Below are the code and all the weights of a small trained network. Each question names an input and a class and asks about switching units off, where a switched-off unit gives its printed mean instead of its output.

import numpy as np


def w(rows, s, z=0):
    codes = np.array(rows[::2]) - 128.0
    scale = np.full(codes.shape[1], s)
    scale[-1] = z or s
    return codes * scale


def norm(h):
    return h / np.sqrt((h * h).mean(-1, keepdims=True) + 1e-5)


def f(y):
    return y / 2 * (1 + np.tanh(0.7978845608 * (y + 0.044715 * y**3)))


def log_softmax(a):
    a = a - a.max(-1, keepdims=True)
    return a - np.log(np.exp(a).sum(-1, keepdims=True))


def net(x, mask):
    res = np.array(x, float).reshape(1, 5) / 4 @ E
    u = 0
    for l in range(2):
        y = f(norm(res) @ A[l][:, :-1].T + A[l][:, -1])
        res = res + np.where(mask[u : u + 13], y, B[l][:, -1]) @ B[l][:, :-1]
        u += 13
    return log_softmax(norm(res)[-1] @ U[:, :-1].T + U[:, -1])


A, B = {}, {}
E = w([
[126,130,128],'x0',
[129,130,130],'x1',
[255,130,115],'x2',
[159,24,98],'x3',
[182,145,219],'x4',
],0.0051)
A[0] = w([
[114,188,195,72],'L0N0',
[125,87,164,141],'L0N1',
[126,216,91,187],'L0N2',
[138,24,203,114],'L0N3',
[95,183,179,63],'L0N4',
[194,222,133,160],'L0N5',
[39,115,77,138],'L0N6',
[169,137,159,19],'L0N7',
[186,206,144,3],'L0N8',
[94,115,116,89],'L0N9',
[191,99,101,179],'L0N10',
[107,110,201,148],'L0N11',
[197,195,4,137],'L0N12',
],0.011,0.005)
B[0] = w([
[158,154,167,174],'L0N0',
[56,118,76,158],'L0N1',
[22,144,176,235],'L0N2',
[1,124,67,216],'L0N3',
[174,125,212,162],'L0N4',
[47,125,156,254],'L0N5',
[190,141,169,255],'L0N6',
[200,154,168,114],'L0N7',
[104,164,52,152],'L0N8',
[188,125,98,129],'L0N9',
[134,104,73,236],'L0N10',
[14,75,187,181],'L0N11',
[15,118,55,253],'L0N12',
],0.0063,0.0039)
A[1] = w([
[95,114,118,67],'L1N0',
[221,204,83,15],'L1N1',
[106,202,103,10],'L1N2',
[97,212,177,108],'L1N3',
[142,232,212,102],'L1N4',
[155,20,66,226],'L1N5',
[149,203,130,150],'L1N6',
[254,117,53,99],'L1N7',
[152,213,127,212],'L1N8',
[69,95,51,130],'L1N9',
[57,154,79,186],'L1N10',
[108,236,185,208],'L1N11',
[147,198,59,1],'L1N12',
],0.0096,0.002)
B[1] = w([
[154,141,130,151],'L1N0',
[167,199,131,109],'L1N1',
[66,2,94,133],'L1N2',
[253,52,109,196],'L1N3',
[154,101,101,195],'L1N4',
[152,181,215,239],'L1N5',
[109,52,56,128],'L1N6',
[100,133,145,152],'L1N7',
[144,55,69,136],'L1N8',
[159,134,163,255],'L1N9',
[211,132,106,241],'L1N10',
[177,163,34,221],'L1N11',
[92,99,87,118],'L1N12',
],0.0066,0.0058)
U = w([
[184,120,54,5],'0',
[140,138,210,140],'1',
[5,118,104,225],'2',
],0.024,0.0019)

Each question gives the input, the list of numbers given to net, and the class t.
The units are the neurons (one row each of A and B). Each row of codes is followed by its name. A weight is (code - 128) times the scale printed after its matrix; where a second scale follows, it is the last column's (A, B and U).
mask holds one flag per neuron, layer by layer. A switched-off neuron (its flag False) gives its mean, the last column of its row in B, instead of its output. The means were averaged over made-up inputs and are rounded, as every weight is.
A unit's drop is (log p(t) with every unit on - log p(t) with that unit switched off) / (log p(t) with every unit on - log p(t) with every unit switched off).
The circuit of an input: a set's keep is (log p(t) with only the set's units on - log p(t) with every unit switched off) / (log p(t) with every unit on - log p(t) with every unit switched off). Starting from the 12 units with the biggest drops (on a tie, the unit counted first), units are removed one at a time, each time the one whose removal leaves the highest keep (on an exact tie, the one counted first), for as long as the keep stays at least 0.8.
circuit, biggest first: the units of the circuit, biggest drop first
most important unit: the unit with the biggest drop
k most important neurons: the k neurons with the biggest drops, biggest first
top k neurons in layer l: the k neurons of layer l with the biggest drops, biggest first
drop when u is switched off: that unit's drop, to one decimal
input [7,6,1,-6,7], class 0: top 4 neurons in layer 1 -> L1N11, L1N3, L1N4, L1N5
input [7,-8,0,7,7], class 2: most important unit -> L0N3
input [7,3,-2,-4,-1], class 0: 2 most important neurons -> L1N11, L1N5
input [-4,2,-8,-1,2], class 1: 2 most important neurons -> L0N11, L0N12
input [-3,6,5,-3,0], class 2: 2 most important neurons -> L0N12, L0N5
input [-3,-4,-8,-1,0], class 0: top 2 neurons in layer 0 -> L0N6, L0N5
input [-4,3,-4,1,8], class 2: 2 most important neurons -> L0N11, L0N3
input [7,4,0,-7,-6], class 0: top 3 neurons in layer 1 -> L1N3, L1N11, L1N10
input [0,-8,-5,1,-3], class 1: 2 most important neurons -> L0N0, L0N2
input [-7,7,3,-8,-3], class 2: 3 most important neurons -> L0N2, L0N5, L0N12
input [5,-6,0,-2,-7], class 0: top 2 neurons in layer 0 -> L0N6, L0N3
input [2,-5,2,-6,8], class 0: 2 most important neurons -> L1N11, L0N8
input [-8,3,-7,-4,2], class 1: 2 most important neurons -> L0N11, L0N4
input [2,5,6,-1,-4], class 2: circuit, biggest first -> L0N12
input [8,8,-8,1,-7], class 1: top 2 neurons in layer 1 -> L1N11, L1N4
input [4,4,-2,7,-5], class 1: drop when L1N5 is switched off -> 0.6
input [0,7,-3,8,6], class 2: drop when L0N3 is switched off -> 0.7
input [5,3,5,0,-5], class 2: drop when L0N12 is switched off -> 1.0
